Read these off the array that follows.
1) Find the last entry, reading row by row.
2) Find the top entry of the column that holds the smallest entry.
3) Find the third smallest entry.
4) Find the top-left entry.
5) Find the third largest entry.
6) Find the third-last entry, reading row by row.
7) Find the 2nd smallest entry.
8) Find the bottom-left entry.
-20   13   26  -60  -47  -42   41   37   31    0  -13  -25   28   15
-31   15    6  -47  -39  -53   58   56    0  -25  -51   15  -29   11
  0    4  -34   40   -3   26  -40    8  -87  -29    3    3  -26    0
1) 0
2) 31
3) -53
4) -20
5) 41
6) 3
7) -60
8) 0

W =
[[21 43 54 40]
 [31 53 27 41]
 [71 53 87 65]
 [29 52 29 41]
 [86 69 44 67]
 [78 56 83 67]
 [84 70 38 66]
 [57 65 18 52]
 [21 44 46 40]]
The second-last entry, reading row by row is 46
The bottom-right entry -> 40
The entry just right of 69? 44
The entry directly above the smallest entry? 38
The largest entry in the first row? 54
The bottom-left entry? 21
The entry directly above the largest entry -> 27
The entry just left of 43: 21
The first entry on the diagonal from the top-right corner is 40
The entry directly below the largest entry? 29
The 5th-last entry, reading row by row? 52
The entry directly below 38: 18
The entry directly above 56? 69
The third largest entry? 84
The largest entry in the first column is 86

x = [-41 -50 -49  28 -48 -13  70 -53  62   3 -57]
The entry just left of -53?
Answer: 70
The entry just right of 3?
Answer: -57
The entry just left of the smallest entry: 3

[[4 4 4 3 2 5 4 7 3 5 4 3 3 2 4]
 [3 4 5 4 5 3 3 5 3 3 6 5 4 3 3]
 [2 3 3 5 5 3 6 5 5 4 7 4 4 4 3]
 [4 2 2 5 2 3 2 4 6 4 3 5 3 6 6]
 [2 4 2 6 5 4 2 2 5 5 5 2 5 5 4]
 [2 4 3 4 4 5 4 3 5 3 6 3 4 4 6]
 [4 4 2 6 3 4 4 7 6 4 7 2 3 3 6]
 [2 7 5 6 3 5 6 7 2 4 7 1 5 4 2]
 [4 7 4 5 3 5 5 6 4 3 7 2 4 2 4]
 [3 7 2 4 5 3 4 2 3 4 4 7 5 6 2]
 [4 3 4 3 3 4 6 4 3 3 6 4 4 5 6]
 [4 2 4 3 2 5 4 3 5 5 7 7 3 4 5]
 [4 2 4 3 4 5 2 4 3 3 3 1 3 2 3]
 [4 3 2 4 4 3 2 3 2 3 3 1 3 3 4]
 [3 7 3 5 5 3 3 4 5 4 4 6 4 3 3]]
Counting starts at 0.
The entry just left of the centre entry -> 6
The entry at row 2, column 0: 2
The entry at row 1, column 0 -> 3
The entry in row 0 and column 0 is 4
Give the entry in row 0 and column 2.
Answer: 4
The entry at the centre -> 7
Give the bottom-left entry.
Answer: 3
Give the entry at row 0, column 1.
Answer: 4
The entry at row 1, column 1: 4
Give the entry in row 2 and column 1.
Answer: 3
Give the entry in the bottom-right corner.
Answer: 3
The entry in the top-right corner: 4
The entry in row 2 and column 2 -> 3

Read these off the array that follows. Rows and columns are numbered from 0.
1) Find the entry in the bottom-left corner.
2) Find the entry just left of -41.
3) Find the entry just right of -36.
4) Find the entry directly above -47.
5) Find the entry just left of the smallest entry.
6) Find the entry at row 0, column 1.
7) Find the top-right entry.
8) Find the centre entry.
[[ 36  49 -61  10  10]
 [-27  30 -61 -36  10]
 [-32  34 -69 -47  16]
 [-50  44  40 -33 -31]
 [-18 -54 -51 -30  33]
 [ 36  54 -56  20  10]
 [  8 -38  33 -52  46]
 [  0 -41  20 -57  53]
 [-55  31  43 -34 -28]
 [-61   4 -33  -5 -42]
 [-11  42  11 -68  30]]
1) -11
2) 0
3) 10
4) -36
5) 34
6) 49
7) 10
8) -56

M = [[-4, 22, -26, 14, 1, 25, 1, -4, 15, -7, 2, 15, 18], [-9, 19, 16, -4, -11, 13, -26, -31, -27, -9, -9, 9, -10], [-11, 18, 17, 22, -10, 18, 4, 7, 6, 26, 12, -16, 38], [-22, 44, 17, -13, -7, 4, -20, -12, 10, -6, -7, -29, 7], [2, 24, -28, -3, -18, 1, -29, 31, 9, -24, 17, -21, -8], [-5, 23, 2, 0, 0, 19, -3, 2, 13, -7, -16, -30, 33], [-13, -7, -7, 17, 2, 10, -6, -5, 9, -12, -8, -19, 2], [-10, 31, 17, 16, 1, -16, -15, -4, -13, 1, -5, -20, -7], [-1, 5, 27, -16, -24, 25, -12, -16, -8, 3, 11, 4, 17], [-8, 34, 21, 7, -3, -2, 1, -8, -5, 8, 0, -13, 24], [-21, -5, 26, -10, -15, 5, -22, 22, 25, -39, 11, -11, -14]]
Find the entry just left of the largest entry.
-22
Find the entry just right of the largest entry.
17
The largest entry is 44
Find the centre entry.
-3
The entry just right of the centre entry -> 2
The entry just left of the smallest entry: 25
Find the median entry.
-1
The entry just right of -28: -3
Find the entry just right of the smallest entry.
11

Read these off the array that follows. Counting starts at 0.
1) Report the bottom-right entry.
2) Report the entry at row 1, column 0.
3) Report the bottom-left entry.
4) Report the entry at row 2, column 0.
5) Report the entry just right of the smallest entry.
6) Report the entry in the top-right corner.
7) Report the entry just left of the centre entry.
8) Report the entry just right of the centre entry.
504  589  495  604  609  495  506  633  505  594  580  551  509  488  611
507  608  516  602  601  506  514  586  608  606  612  620  507  514  598
495  616  482  635  643  487  499  683  486  621  606  569  514  474  648
461  759  480  738  740  472  484  727  697  749  777  808  500  480  742
570  558  599  520  510  588  577  449  705  545  582  649  566  610  505
553  524  539  539  544  550  549  578  458  528  515  491  563  536  549
560  523  597  483  467  570  565  373  746  513  545  614  522  606  453
518  574  521  575  574  514  521  568  568  575  573  569  513  518  572
575  522  623  467  447  592  582  328  808  507  554  650  535  637  431
505  592  503  599  601  498  508  608  546  594  588  572  505  498  601
527  544  532  543  540  521  527  522  575  545  543  542  509  530  535
654  368  604  412  426  654  631  538  216  381  343  281  689  603  446
506  571  480  604  615  490  502  674  411  581  550  490  518  470  621
536  489  522  510  513  520  527  527  463  498  473  434  512  515  510
792  186  791  165  154  822  764  136  437  182  199  261  778  814  158
1) 158
2) 507
3) 792
4) 495
5) 437
6) 611
7) 521
8) 568
